Below are the code and all the weights of a small trained network. Each question names an input and a target symbol and asks about switching units off, where a switched-off unit gives its printed mean instead of its output.

import numpy as np


def w(rows, s, z=0):
    codes = np.array(rows[::2]) - 128.0
    scale = np.full(codes.shape[1], s)
    scale[-1] = z or s
    return codes * scale


def f(y):
    return np.maximum(y, 0)


def softmax(a):
    e = np.exp(a - a.max(-1, keepdims=True))
    return e / e.sum(-1, keepdims=True)


def log_softmax(a):
    a = a - a.max(-1, keepdims=True)
    return a - np.log(np.exp(a).sum(-1, keepdims=True))


def net(x, mask):
    ids = ['ΔΠαβεζηλμξφ'.index(c) for c in x.split()]
    T = len(ids)
    res = E[ids] + P[:T]
    u = 0
    for l in range(3):
        q, k, v = (res @ M[l].T for M in (Q, K, V))
        z = softmax(np.where(np.tri(T) > 0, q @ k.T / 3**0.5, -1e9)) @ v
        res = res + np.where(mask[u], z, O[l][:, -1]) @ O[l][:, :-1]
        u += 1
        y = f(res @ A[l][:, :-1].T + A[l][:, -1])
        res = res + np.where(mask[u : u + 8], y, B[l][:, -1]) @ B[l][:, :-1]
        u += 8
    return log_softmax(res[-1] @ U[:, :-1].T + U[:, -1])


Q, K, V, O, A, B = {}, {}, {}, {}, {}, {}
E = w([
[251,137,233],'Δ',
[81,105,83],'Π',
[167,138,148],'α',
[180,124,126],'β',
[37,66,76],'ε',
[122,152,211],'ζ',
[104,61,99],'η',
[92,102,93],'λ',
[67,161,194],'μ',
[129,107,116],'ξ',
[107,95,111],'φ',
],0.014)
P = w([
[159,177,152],'0',
[122,126,71],'1',
[94,87,128],'2',
[39,187,99],'3',
[132,133,86],'4',
[79,63,153],'5',
[73,191,82],'6',
[147,136,94],'7',
[108,39,185],'8',
[114,203,66],'9',
[155,134,99],'10',
[147,5,212],'11',
[159,222,43],'12',
[153,130,106],'13',
],0.017)
Q[0] = w([
[183,216,115],'0.h0',
[46,254,123],'0.h0',
[154,40,155],'0.h0',
],0.0089)
K[0] = w([
[117,53,183],'0.h0',
[70,18,254],'0.h0',
[98,231,150],'0.h0',
],0.008)
V[0] = w([
[157,50,37],'0.h0',
[94,253,53],'0.h0',
[90,127,252],'0.h0',
],0.0061)
O[0] = w([
[254,57,190,31],'0.h0',
[177,168,119,41],'0.h0',
[63,132,209,253],'0.h0',
],0.0093,0.0029)
A[0] = w([
[94,189,176,139],'0.n0',
[126,172,145,113],'0.n1',
[150,204,255,74],'0.n2',
[69,241,63,254],'0.n3',
[241,222,75,126],'0.n4',
[106,35,235,19],'0.n5',
[212,96,104,143],'0.n6',
[75,66,73,180],'0.n7',
],0.009,0.0057)
B[0] = w([
[241,143,120,197],'0.n0',
[143,194,112,149],'0.n1',
[175,113,56,215],'0.n2',
[236,85,97,254],'0.n3',
[75,38,92,169],'0.n4',
[192,21,30,172],'0.n5',
[138,192,178,163],'0.n6',
[216,255,203,186],'0.n7',
],0.0081,0.0086)
Q[1] = w([
[3,95,113],'1.h0',
[95,78,151],'1.h0',
[196,168,139],'1.h0',
],0.012)
K[1] = w([
[143,144,163],'1.h0',
[180,2,83],'1.h0',
[64,242,4],'1.h0',
],0.0086)
V[1] = w([
[73,246,139],'1.h0',
[73,148,114],'1.h0',
[111,150,179],'1.h0',
],0.012)
O[1] = w([
[112,108,117,52],'1.h0',
[156,130,66,2],'1.h0',
[254,123,162,66],'1.h0',
],0.0069,0.0083)
A[1] = w([
[123,146,247,239],'1.n0',
[150,164,94,31],'1.n1',
[169,104,176,244],'1.n2',
[78,53,155,46],'1.n3',
[147,95,182,253],'1.n4',
[187,186,131,62],'1.n5',
[158,136,36,81],'1.n6',
[85,107,37,124],'1.n7',
],0.013,0.0044)
B[1] = w([
[30,254,111,193],'1.n0',
[175,159,85,149],'1.n1',
[73,93,174,255],'1.n2',
[168,203,169,139],'1.n3',
[58,125,139,223],'1.n4',
[158,178,104,209],'1.n5',
[165,106,79,163],'1.n6',
[153,9,35,130],'1.n7',
],0.0092,0.0099)
Q[2] = w([
[51,195,103],'2.h0',
[2,164,217],'2.h0',
[6,56,60],'2.h0',
],0.0056)
K[2] = w([
[48,106,115],'2.h0',
[62,128,100],'2.h0',
[207,211,2],'2.h0',
],0.0083)
V[2] = w([
[1,214,106],'2.h0',
[118,136,110],'2.h0',
[110,204,43],'2.h0',
],0.0073)
O[2] = w([
[156,63,124,254],'2.h0',
[68,78,255,133],'2.h0',
[161,56,204,172],'2.h0',
],0.0055,0.0071)
A[2] = w([
[193,187,53,32],'2.n0',
[47,169,160,121],'2.n1',
[112,18,26,123],'2.n2',
[238,60,20,122],'2.n3',
[138,173,201,242],'2.n4',
[169,104,255,254],'2.n5',
[91,108,191,73],'2.n6',
[34,105,139,167],'2.n7',
],0.0092,0.0059)
B[2] = w([
[148,97,254,190],'2.n0',
[95,20,173,176],'2.n1',
[55,99,149,146],'2.n2',
[141,33,131,182],'2.n3',
[64,208,60,225],'2.n4',
[91,134,69,248],'2.n5',
[166,83,140,171],'2.n6',
[185,124,204,192],'2.n7',
],0.0081,0.011)
U = w([
[53,147,141,221],'Δ',
[169,97,237,59],'Π',
[113,88,88,212],'α',
[138,61,98,2],'β',
[195,163,197,86],'ε',
[56,163,8,142],'ζ',
[132,156,33,234],'η',
[196,111,108,159],'λ',
[115,247,167,14],'μ',
[152,114,68,150],'ξ',
[148,136,50,250],'φ',
],0.012,0.0037)

Each question gives the input, a string of symbols that net reads in full, and the target symbol t.
The units are the heads (3 rows each of Q, K, V and O) and the neurons (one row each of A and B). Each row of codes is followed by its name. A weight is (code - 128) times the scale printed after its matrix; where a second scale follows, it is the last column's (O, A, B and U).
mask holds one flag per unit, layer by layer, with each layer's heads first. A switched-off unit (its flag False) gives its mean, the last column of its rows in O or B, instead of its output. The means were averaged over made-up inputs and are rounded, as every weight is.
A unit's drop is (log p(t) with every unit on - log p(t) with that unit switched off) / (log p(t) with every unit on - log p(t) with every unit switched off).
The circuit of an input: a set's keep is (log p(t) with only the set's units on - log p(t) with every unit switched off) / (log p(t) with every unit on - log p(t) with every unit switched off). Starting from the 12 units with the biggest drops (on a tie, the unit counted first), units are removed one at a time, each time the one whose removal leaves the highest keep (on an exact tie, the one counted first), for as long as the keep stays at least 0.8.
units of the circuit, in order: the units of the circuit, biggest drop first
k most important neurons: the k neurons with the biggest drops, biggest first
k most important neurons of layer l: the k neurons of layer l with the biggest drops, biggest first
input ζ α α Δ, target λ: 3 most important neurons of layer 0	(0.n2 0.n7 0.n0)
input Δ Δ Δ β, target μ: 4 most important neurons	(0.n2 0.n5 0.n7 0.n4)
input λ α ζ Δ φ η Δ ξ Δ ζ ζ Δ Δ, target μ: units of the circuit, in order	(0.n5 2.h0)
input α α α Δ Δ, target Δ: 2 most important neurons	(0.n3 0.n6)
input ξ φ ξ α φ ζ ζ, target ε: most important neuron	(0.n3)
input α ξ Π Δ β, target β: units of the circuit, in order	(0.n4 0.h0 2.n3)
input Δ ζ Δ ζ ζ ζ ξ ξ η η ζ Δ μ, target μ: 4 most important neurons	(0.n5 0.n0 2.n0 1.n2)
input ξ ζ α Δ ζ Δ Δ φ Δ ζ Δ β, target Δ: 3 most important neurons of layer 0	(0.n3 0.n2 0.n0)
input Δ ε ζ φ ξ η η Δ η α α Π, target Δ: 3 most important neurons	(0.n3 0.n2 2.n0)
input μ ζ φ, target Δ: units of the circuit, in order	(0.n7 0.n2 2.n1 1.n0)
input Δ μ Δ φ ζ Δ φ μ α η φ Δ Δ, target μ: 2 most important neurons of layer 0	(0.n5 0.n3)
input η Δ ζ η α ξ α Δ Δ μ φ μ Δ, target Π: units of the circuit, in order	(2.n0 2.n3 1.n6)
input μ μ ζ α α Δ Δ φ Δ φ φ ζ β, target ε: 2 most important neurons	(2.n0 0.n5)
input ε Δ Δ α, target μ: 4 most important neurons	(0.n5 0.n2 0.n7 0.n4)
input Π φ α φ Δ Δ Π, target μ: 2 most important neurons	(0.n7 0.n2)
input ζ β η, target Δ: most important neuron of layer 0	(0.n7)
input ζ φ λ μ Δ Δ ε Δ Δ ε α Δ ζ, target μ: units of the circuit, in order	(2.h0 2.n0 1.n2)
input φ λ Δ ξ, target μ: 2 most important neurons	(0.n7 0.n2)
input μ ζ φ ζ Π ζ Δ μ, target ζ: units of the circuit, in order	(2.n0 1.n2)
input μ ζ Π Δ φ ζ φ μ, target ζ: 3 most important neurons of layer 0	(0.n7 0.n5 0.n0)
